[147 154 138 144 123 128 145 150  93 123] : K982
[147 154  92 144 123 128 171  68 122  63] : K246
[147 154 138 144 123 128 171  68 122  63] : K754
which: [154 138 144 123 128 145] : K982
which: [147 154  92 144 123 128 171  68 122  63] : K246
len: [147 154  92 144] : 4

[120 141 102 130 129] -> K42
[146  99 190 123 125] -> K667
[124 134 118 129 129] -> K455
[123 132 122 124 129] -> K631
[127 130 125 128 128] -> K989
[123 143 101 133 131] -> K520
[118 147  86 134 130] -> K181
[126 131 124 127 129] -> K697
[145 101 186 125 125] -> K302
len: [124 134 118 129] : 4
which: [120 141 102 130] : K42

[125 136 133 120  99 113 134 130 126 136 115 124 122 129 134 143 132 144
 127 128 162 132 121 121 121 118 137 112 121 134 132 116 148 110 133 130
 119 129 149 124 123 119 147 112 115 142 122 137 142 111 124 128 111 125
 124 109 111 100 132 136 117 118 131 115] = K707
[125 136 133 120  99 113 134 130 126 136 115 124 122 129 134 143 132 144
 127 128 162 132 121 121 121 118 137 112 121 134 132 116 148 110 133 130
 137 131 147 159 120 133 138 146 141 159  94 130 114 105 140 132 116 181
 140 111 125 158 102 122 160 153 129 109] = K143
[111 140 144 155 133 138 139 120 144 123 127 126 130 139 109 114 132 125
 151 114 116 109 129 138 141 134 130 129  92 122 132 151 126 106 109 103
 130 113 123 123 149 142 147 130 150 120 117 138 103 148 120 135 122 135
 106 111 129 132 125 147 116 148 144 127] = K261
[118 154 108 103 109 149 129 118 107 132 127 121 137 156 133  76  79  98
 138 119 125 123 142 120 116 128 155 141 106 132 107 128 135  99 103 131
 132 130  78 139 128 135 123 147 109 135 137 117 113 140 149 113 122  97
 133 135 115 126 109 145 124 132 145 125] = K611
[117 119 136 126 143 144 140 133 143 125 148 136 148 122 122 149 131 100
 150 118 121 102 132 130 109 130 110 130 120 140 131 127 154 143 136 132
 103 127 146 143 139 124 129 148 116 118 141 114 152 139 148 130 104 159
 115 129 104 141  83 135 111 133 134 104] = K115
[117 108 145 169 138 126 122 117 116 124 146 124 120 107 124 154 120 142
 121 157 130 112 115 141 124 100 131 119 146 150 135 122 122 147 125 107
 118 136 157 107 122 118 150  97 138 137 125 121 128 140  92 143 138 126
 121 134 126 146 103 101 126 123 126 132] = K46
[129 142 126 127 117 113 131 117 103  90  95 121 144  96 138 129 119 113
 131 117 100 125 105 123 128 141 150 136 148 158 152 128 135 163 130 105
 166 141 129 143 134 115 121 133 118 122 133 156 148 120 107 126 176 120
 125 129 157 134 114 134 105 149 150 125] = K518
[118 154 108 103 109 149 129 118 107 132 127 121 137 156 133  76  79  98
 138 119 125 123 142 120 116 128 155 141 106 132 107 128 135  99 103 131
 132 130  78 139 128 135 123 147 109 135 137 117 113 140 149 113 122  97
 126 135 115 126 109 145 124 132 145 125] = K672
[129 142 126 127 117 113 131 117 103  90  95 121 144  96 138 129 119 113
 131 142 117 127 105 115 124 119 100 150 147 146 125 131 122 107 122 135
 166 141 113 143 134 115 121 133 118 122 133 156 148 102 107 126 176 120
 125 126 135 145 132 124 109 115 145 125] = K229
which: [124 100 131 119 146 150 135 122 122 147 125 107] : K46
which: [122 107 122] : K229
which: [118 154 108 103 109 149 129 118 107 132 127 121 137 156 133  76  79  98
 138 119 125 123 142 120 116 128 155 141 106 132 107 128 135  99 103 131
 132 130  78 139 128 135 123 147 109 135 137 117 113 140 149 113 122  97
 133 135 115 126 109 145 124 132 145 125] : K611
len: [117 108 145 169 138 126 122 117 116 124 146 124 120 107 124 154 120 142
 121 157 130 112 115 141 124 100 131 119 146 150 135 122 122 147 125 107
 118 136 157 107 122 118 150  97 138 137 125 121 128 140  92 143 138 126
 121 134 126 146] : 58
len: [117 119 136 126] : 4
which: [116 118 141 114 152 139 148 130 104 159 115] : K115
which: [133 156 148 102 107 126] : K229

[129 133 140 146 125 125 117 140 159 139 128  65 108 133 132 166 132 126
 141 147 107 132 173 128 123 153 143 142 122 128 139 134 109 130 138 137
 125 138 142 149 144 129 126 128 133  96] -> K105
[121 117 109 139 125 125 128 150 120 138 130 195 153 123 123 122 128 197
  67  99 165 122  94 143 106 130 160 104 130 139 125 109 124 134  81 110
 130 135 109 121 122 138 130 142  78 139] -> K711
[158 123 121 125 150 125 139 128 186 117 146 140 111  84 129 190 122 106
  82 104 171 156 185 145 127 147 159 144 107 121 132  72 135 115 142 138
 124 160 115 112 111 108 118 118 129 113] -> K838
len: [121 117 109 139] : 4
len: [158 123 121 125 150 125 139 128 186 117 146 140 111  84 129 190 122 106
  82 104 171 156 185 145 127 147] : 26
len: [129 133 140 146 125 125 117 140 159 139 128  65 108 133 132 166 132 126
 141 147 107 132 173 128 123 153 143 142 122 128 139 134 109 130 138 137
 125 138 142 149 144 129 126 128] : 44
which: [125 150 125 139 128] : K838
which: [123 121 125 150 125 139 128 186] : K838
len: [158 123 121 125 150 125 139 128 186 117 146 140 111  84 129 190 122 106
  82 104 171 156 185 145 127 147 159 144 107 121 132  72 135 115 142 138
 124 160] : 38
which: [130 160 104 130 139 125 109 124 134  81 110 130] : K711

[102 116 136 109 136 167 132  92 122 145 136  87 111 142 125 117 114  98
 118 155  83 142 129 129 105 104 156 129 129 139 154 115 137 121 137 113
 107 127] -> K895
[ 96 141 153 117 152 128 130 102 140 113 134 157 136 173 107 117 180 137
 133 153 110 152 140 137 120 104 106 100 122 111 118 122 141 109 190 159
 108 122] -> K129
[170 102 106 131  98 134 132 129 121 134 146  83 115 142 146 142  91 119
 119 131 122 102 116 136 109 137 167 139 156 153 110 136 139 132  97 102
 121 133] -> K64
which: [128 130 102 140 113] : K129
len: [170 102 106 131  98 134 132 129 121 134 146  83 115 142 146 142  91 119
 119 131 122 102 116 136 109 137 167 139 156 153 110 136 139 132  97 102] : 36
len: [170 102 106 131  98 134 132 129] : 8
which: [170 102 106] : K64
which: [102 116 136 109 137 167] : K64
which: [129 121 134 146  83 115 142 146 142] : K64

[135 125 100 104 145]  K312
[124 111 152 120 127]  K310
[128 118 141  87 122]  K24
[120 122 160 136 139]  K460
[127 116 157  93 118]  K533
[127 115 153 113 124]  K128
[128 124 116  77 137]  K681
[118 112 122  75 140]  K322
[133 102 140 137 116]  K306
len: [128 118 141  87 122] : 5
len: [135 125 100 104] : 4

[134 132 128 143 154 128 128 128 108 128 147 143 180 184 108 128 128 125
 165  94  97 128 128 116 128 128 140  86 162 155 128 167 108  87 129  86
 131 154  97 128 152 128] : K466
[126 101 132 128 144 128 155 118 105 155  93 114 128 104 128 117 123  94
 128 122  85 126 128 168 128 116 122 107 133 102 128 143  82 146 146 149
 117 141 128 128 128 107] : K149
[127 128 137 139  96  96 115 128 128  80 134 155 128 124 152 128 128  87
 157 167 128 123 151  86 128 106 169 103 127 107 128 125 128  73 125 136
 124 128 128 170 112 126] : K9
[125 162 145 128  93 128 121 118 128  78 128 152 125 123 147 128 128  83
 165 167 127 123 147  85 102 109 165 128 128 112 128 126 146  75 122 128
 121 142 113 128 116 121] : K496
[142 146 128  92 128 138 110 133 144 154 180 147 184 143 156 142 172 129
 108 119  90  99 128 134 147 108 147 128 116  92  99 131 139 128 155 128
 164 138 140 156 117 128] : K761
[141 130 142 108 156 153 110 155 123 180 139  93 178 168 149 108 169 116
 123 110 100 108 109 138 133 127 128 153 123 128 128 117 115 128 151 128
 162 135 133 127 128 134] : K318
which: [180 147 184 143] : K761
which: [127 107] : K9
which: [141 128] : K149
len: [142 146 128  92 128 138 110 133 144 154 180 147 184 143 156 142 172 129
 108 119  90  99 128 134 147 108 147 128 116  92  99 131 139 128 155 128
 164 138 140 156 117 128] : 42
len: [125 162 145 128  93 128 121 118 128  78 128 152 125 123 147 128 128  83
 165 167 127 123 147  85 102 109 165 128 128 112 128] : 31

[184  83 175 171 117 154 131 141 104 110 135 102 156 106 125 158 125 150
 136]  K570
[165  92 170 177 111 144 121 140 129 105 135 104 138 122 110 159 121 154
 129]  K994
[117 104 131 154 141 175  83 184 171 102 135 102 156 106 125 158 125 150
 136]  K749
[163  86 174 178 109 141 135 135 115 106 122  90 154 124 111 160 120 153
 132]  K491
[165  83 158 170 109 151 130 135 123 105 134  92 143 119 102 154 114 155
 133]  K144
which: [159 121 154] : K994
which: [184  83 175 171 117 154 131 141 104] : K570
len: [165  83 158 170 109 151 130 135 123 105 134] : 11

[118 128 113 111 130 119] = K966
[ 88 138 114 146 113 142] = K131
[103 137 144 133 134 139] = K669
[ 88 138 118 146 113 142] = K819
len: [ 88 138 118 146 113 142] : 6
len: [103 137 144 133 134] : 5
which: [113 111 130] : K966
which: [ 88 138 114 146] : K131

[149  83 116 142 181] = K4
[137 126  73 132 136] = K911
[134 128 120 131 117] = K5
[127 114  96 181 112] = K824
[135 136 123 125 117] = K935
[126 137 133 136 139] = K140
[121 126 134 113 129] = K546
which: [126 134 113] : K546
which: [126 137 133 136] : K140
len: [134 128 120 131] : 4
which: [126 137] : K140

[ 75 176  93 147 103]  K958
[158 145 165 145 173]  K808
[157  73  84 162  74]  K195
[135  75 173 160 139]  K523
[155 168 136 153 121]  K390
[183 132  93 147 100]  K401
[125 110 173 146  84]  K373
[123 169  95 142 100]  K213
[183 132  93 158 100]  K37
which: [ 75 173] : K523
len: [158 145] : 2
len: [135  75 173] : 3
len: [ 75 176] : 2

